(in the rows, 128 means zero)
Each row is followed by its class.
[122 126 143 153 147 102 131 126 133 143 146 124 113 110 128 130 130 113
  70 128 175 112 141 133 124 130 123 142 124 139 133 113 144 142 102 123
 155 136 139 206 131 122 129 130  96 148 119 120 142 123 137 118 169 135
 155 131 150 111 116 129 175 133 107 114 102 156 142 115]
N
[165 127 135 118 135 143 140 123 139 140 141 135 133 125 130 115 133 142
 111 152  88 108 148 124 132 121 119 132 100 129  99 120 147 118 149 131
 129 128 127 164 132 126 119 120 152 124 138 139 137 114 112 105 115 123
  98 134 148 143 127 108  93 141 110 102 135 123 122 135]
P
[148 122  89 118 120 127 135 118 124 128 126 122  88 138 132 134 123 151
 107 147 134 118 121 115 138 105 145 133 138 102 103 101 160 118 122 129
 135 131 149 126 128 202 123 129 126 137  40 125 120 132 131 135 108 104
 156 115 139 121 130 122 113 123 107 138 107 123 125 139]
B
[118 128 126 128 130 128 174 129 139  98 123 126 123 128 136 157 116 150
 115 175 123  90 168 123 153 126 157 128 138 144 175 121 133 132 149 123
 156 141 153 143 113 102 122 132 117 108  93 133 131 138 155 157  93 115
 114  94 129 113 125 124  99 148 153 133 119 103 139 133]
B
[102 139 119 127 147 141 137 130 129 117 118 143 166 133 135 168 152 119
 141 123  98 128 150 120 145 130 126 122 126 119 174 164  97 101 149 129
  97 128 118 139 134  79 111 140 154  83 130 138 149  74 128 141 106 109
 130 119 118 127 145 150 113 102 168 123 133 117 115 112]
R
[128 157 131  99 127 137 100 115 105 124 100 121 110 134 147 201 161 124
 144 157 120 160 132 138 134 103 164 130 132 123 122 102 140 107 124 141
 156 131 119 132 128 136 127 126 138  84 114 115 111 165 107 124 112 117
 115 135 123 152 127 138 104 140 104 100 175 153  82 172]
R
[129 157 139  90 120 137 104 125 111 130 143 144 121 153 144 177 142 127
 110 119 106 156 115 159 135 137 110 127 163 105  54  87 158  99 154 127
 104 134 148 147 133 118 141 102 172 101 113 117 137 110 102 115 109 122
 155 170 134 148 148 122  75 119 119 116 138 173 101 149]
R
[122 147 117 121 123 141 151 118 120 119  87 137 129 147 124 139 122 126
 126 146 160 112 126 188 124 126 140 110 129 145 131  88 115 114 114 110
 137 139 150 121 126  99 128 139 132 109 128 111 107 133 158 131 129 137
 140 110 123 152 123 121 151 146 119 117 129 170 123 134]
N
[113 135 136 113 141 132 134 127 119 129 117 128 120 127 135 161 120 137
 114 127 113 159 130 150 142 123 161 127 120 105 146 139 148 130 153 123
 111 130 126 126 111 100 128 150 134  89 117 128 119 133 124 146  87 121
 124  97 138 119 146 127 128 128 132 138 126 129 115 137]
W
[117 127 155 105 149 118 160 116 127 136 137 123 107 129 127 116 128 125
 133 150 160 117 123 138 120 133 182 143  95 163 173 123 117 158 111 121
 130 119 115 142 129 139 115 131 123  94 124 135 128 118 121 149 138 119
 145 114 185 139 132 119 130 144  87 132 126 135 125 155]
P
[133  84  89 139 164 138  73 158 143 138 140 129 123 150 129 236 149 112
 108 130 119 105 125 115 103 121 132 155 141 102 132  92 121 100 156 166
 119 153 152 172 146  78 106 123 165 110 133  92 119 128  80  88  92 126
 169 182 120 126 108 138 118 143 168 108 124 142 153 129]
N
[143 246 141  91 112 143  76 137 125 144 131 125 104 120 121 156 138 155
 147 125 143 178  80 153 112 147 112 131 115 158 112 122 131 110 103 119
 149 107 104 139 111 161 120 112 145  93 120 101 128 163 114 126 136 140
 156 163  94 154 130 133 139  90  92 118 117 139 127 143]
Y
[117 121 114 134  90 149 161 126 138  95 115 130 112 126 125 133  56 138
 100  93  94 103 119 126 140 110 153 157 110  99 118 126 132 133 172 131
 113 120 160 128 127 112 124 102 122 138 153 143 108 130 103 134  92 126
  84 106 135 102 115 103 121 191 109 142 123 126 148 108]
P
[175 171 104 130 137  93 174 119  92 124  87 123 151 180 155 190 128  52
 141 142 158 127 103 182  66 164  64   4 131 184 192  88  18 105  13 106
   4 135 127  49  76  67 153 204 186  79 163 121 183  73 217 178  85 128
 177 159 155 108 251 152 105  65 200  52 197  98  87 109]
N
[131 148 135 126 128 104 118 138 108 123 114 142 124 130 133 152 129 115
 129 131 148 128 129 137 119 148 126 116 113 137 145 118 100 126 101 130
 113 110 133 120 116 125 132 145 133 117 135 122 128  99 133 130 141 126
 146 121 169 123 134 137 127 116 120 121 133 151  97 164]
A
[102 120 128 113 146 153  96 137 126 140 144 153 149 144 120 163 110 132
  83 109 102 162  95 137 134 117 132 114  85 101  86 138 162 109 176 134
  77 125 130 111 132  62 140 100 165 136 134 110 135 119  88  92  87 130
 136 154 111 133 135 122 144 118 184 138 116 159 133 143]
N
[187 135 127 139 148 118 138 154 137 113 131 115 132 148 113 169 111  98
 128 109 159 104 115 138 103 145  87  73 136 198 168 104  42 131  73 133
  81 111 137 104 108 131 135 154 173 136 166  98 119 108 161 149  85 110
 169 154  97 114 172 133 137  96 169 117 139 102 160 122]
N
[ 66 146 137 111 133 135 171  99 144 126 131 125 112 147 114  71 117 162
 107 128 146  12 147 121 135 144 130 146  95 158 142 134 146 117 112 134
 147 142 136 167 132 124 143  92 135 151 109 117 120 130 167 141 120  96
 145 134 149 125 133  91 102 140 106 148  66 148 151 147]
W
